Below are the code and all the weights of a small trained network. Each question names an input and a class and asks about switching units off, where a switched-off unit gives its printed mean instead of its output.

import numpy as np


def w(rows, s, z=0):
    codes = np.array(rows[::2]) - 128.0
    scale = np.full(codes.shape[1], s)
    scale[-1] = z or s
    return codes * scale


def norm(h):
    return h / np.sqrt((h * h).mean(-1, keepdims=True) + 1e-5)


def f(y):
    return y / 2 * (1 + np.tanh(0.7978845608 * (y + 0.044715 * y**3)))


def log_softmax(a):
    a = a - a.max(-1, keepdims=True)
    return a - np.log(np.exp(a).sum(-1, keepdims=True))


def net(x, mask):
    res = np.array(x, float).reshape(1, 7) / 4 @ E
    u = 0
    for l in range(3):
        y = f(norm(res) @ A[l][:, :-1].T + A[l][:, -1])
        res = res + np.where(mask[u : u + 5], y, B[l][:, -1]) @ B[l][:, :-1]
        u += 5
    return log_softmax(norm(res)[-1] @ U[:, :-1].T + U[:, -1])


A, B = {}, {}
E = w([
[124,98,145,252,122,159,83,113,140,91],'x0',
[206,142,164,75,145,146,96,195,104,149],'x1',
[59,167,175,138,132,193,123,101,97,205],'x2',
[127,65,132,190,129,77,75,158,98,137],'x3',
[177,29,65,232,202,216,112,155,193,80],'x4',
[120,70,32,194,84,203,148,49,63,52],'x5',
[193,159,128,133,104,75,52,145,254,96],'x6',
],0.0067)
A[0] = w([
[219,68,114,98,148,161,183,115,99,185,119],'0.n0',
[254,91,200,104,96,150,66,192,134,53,253],'0.n1',
[121,184,58,164,90,97,159,130,214,81,93],'0.n2',
[43,140,154,132,183,191,190,144,48,156,34],'0.n3',
[170,129,62,88,168,166,178,254,159,165,75],'0.n4',
],0.0059,0.003)
B[0] = w([
[139,86,244,204,115,194,163,142,196,102,161],'0.n0',
[133,116,107,86,87,42,115,168,89,106,255],'0.n1',
[235,176,122,177,141,22,121,131,128,179,186],'0.n2',
[236,166,155,173,123,135,148,152,254,239,185],'0.n3',
[31,53,127,131,179,150,161,99,92,56,180],'0.n4',
],0.0082,0.005)
A[1] = w([
[139,164,46,105,180,129,133,112,164,97,43],'1.n0',
[184,134,126,112,106,207,94,129,88,110,5],'1.n1',
[157,154,108,139,51,98,149,119,40,138,167],'1.n2',
[131,97,81,119,125,237,166,176,138,72,189],'1.n3',
[119,119,61,254,61,155,129,82,109,132,140],'1.n4',
],0.0071,0.0028)
B[1] = w([
[254,74,118,136,120,118,193,97,196,106,138],'1.n0',
[139,124,127,121,131,120,184,103,147,232,117],'1.n1',
[148,79,21,124,172,195,84,147,101,70,191],'1.n2',
[63,45,91,134,141,128,176,88,160,64,214],'1.n3',
[62,199,221,131,168,88,37,134,130,171,254],'1.n4',
],0.009,0.005)
A[2] = w([
[22,106,177,74,139,90,40,96,174,147,252],'2.n0',
[23,205,64,253,58,109,42,131,166,127,209],'2.n1',
[126,171,170,42,104,61,118,203,157,148,119],'2.n2',
[116,132,175,66,226,130,25,68,145,95,145],'2.n3',
[126,175,89,84,18,150,91,115,76,106,175],'2.n4',
],0.0067,0.0022)
B[2] = w([
[71,184,152,75,149,145,172,162,137,65,239],'2.n0',
[102,47,60,108,170,147,96,89,58,93,253],'2.n1',
[129,200,128,119,165,233,142,170,144,162,215],'2.n2',
[91,97,159,106,160,125,168,138,5,154,185],'2.n3',
[147,82,114,114,132,83,119,70,160,192,159],'2.n4',
],0.012,0.0061)
U = w([
[132,158,109,83,80,119,120,60,117,203,112],'0',
[91,252,171,104,145,142,152,197,129,160,144],'1',
[208,128,76,147,125,40,54,160,159,85,134],'2',
[111,176,217,191,10,59,91,97,111,97,5],'3',
[121,89,125,174,105,113,176,114,169,98,110],'4',
[28,72,97,145,193,108,95,90,60,59,154],'5',
[121,122,183,243,144,143,122,132,150,195,105],'6',
],0.015,0.014)

Each question gives the input, the list of numbers given to net, and the class t.
The units are the neurons (one row each of A and B). Each row of codes is followed by its name. A weight is (code - 128) times the scale printed after its matrix; where a second scale follows, it is the last column's (A, B and U).
mask holds one flag per neuron, layer by layer. A switched-off neuron (its flag False) gives its mean, the last column of its row in B, instead of its output. The means were averaged over made-up inputs and are rounded, as every weight is.
A unit's drop is (log p(t) with every unit on - log p(t) with that unit switched off) / (log p(t) with every unit on - log p(t) with every unit switched off).
The circuit of an input: a set's keep is (log p(t) with only the set's units on - log p(t) with every unit switched off) / (log p(t) with every unit on - log p(t) with every unit switched off). Starting from the 12 units with the biggest drops (on a tie, the unit counted first), units are removed one at a time, each time the one whose removal leaves the highest keep (on an exact tie, the one counted first), for as long as the keep stays at least 0.8.
units of the circuit, in order: the units of the circuit, biggest drop first
top k neurons: the k neurons with the biggest drops, biggest first
k most important neurons of layer l: the k neurons of layer l with the biggest drops, biggest first
drop when u is switched off: that unit's drop, to one decimal
input [8,4,-1,-3,-4,5,7], class 2: top 2 neurons : (0.n1; 0.n2)
input [2,3,-1,-1,-4,8,5], class 2: units of the circuit, in order : (0.n2; 0.n4)
input [1,-2,-5,5,2,-7,-8], class 1: units of the circuit, in order : (2.n1)
input [2,-7,6,-6,4,-4,8], class 2: units of the circuit, in order : (0.n2; 0.n4; 1.n3; 2.n1)
input [-8,-2,-2,-2,-5,6,0], class 0: top 2 neurons : (2.n1; 2.n4)
input [-4,-5,1,-6,5,1,-7], class 6: units of the circuit, in order : (0.n3; 2.n0)
input [-7,-8,4,-3,5,-4,-8], class 6: top 3 neurons : (0.n3; 2.n0; 1.n4)
input [6,6,-4,-1,6,-8,2], class 1: 3 most important neurons of layer 1 : (1.n2; 1.n3; 1.n0)
input [-6,-6,2,0,3,-4,-2], class 1: 2 most important neurons of layer 1 : (1.n2; 1.n3)
input [-4,1,-8,-8,8,-6,2], class 4: 2 most important neurons of layer 0 : (0.n4; 0.n0)
input [-7,5,2,-7,-5,5,1], class 0: top 3 neurons : (1.n4; 2.n4; 2.n0)
input [-7,7,-1,5,0,0,-7], class 4: top 3 neurons : (1.n4; 0.n0; 0.n4)
input [-5,1,-8,-2,-1,-5,7], class 1: top 2 neurons : (2.n2; 2.n1)
input [1,-7,-4,-2,-8,-1,-5], class 0: top 3 neurons : (1.n4; 2.n4; 1.n3)
input [1,8,-4,-2,5,-7,-6], class 5: units of the circuit, in order : (0.n4)
input [-1,-5,-3,-4,-2,5,5], class 2: top 2 neurons : (0.n2; 1.n0)
input [-3,-2,5,7,7,-8,-6], class 6: top 2 neurons : (0.n3; 1.n4)
input [-2,4,1,-6,-4,7,-1], class 0: top 2 neurons : (2.n1; 0.n4)
input [-8,-7,-6,0,3,3,2], class 2: drop when 0.n2 is switched off : 0.2
input [3,-5,-7,0,-2,-1,2], class 2: drop when 0.n2 is switched off : 0.1
input [-7,-3,-8,8,0,-6,-7], class 1: drop when 2.n0 is switched off : 0.0
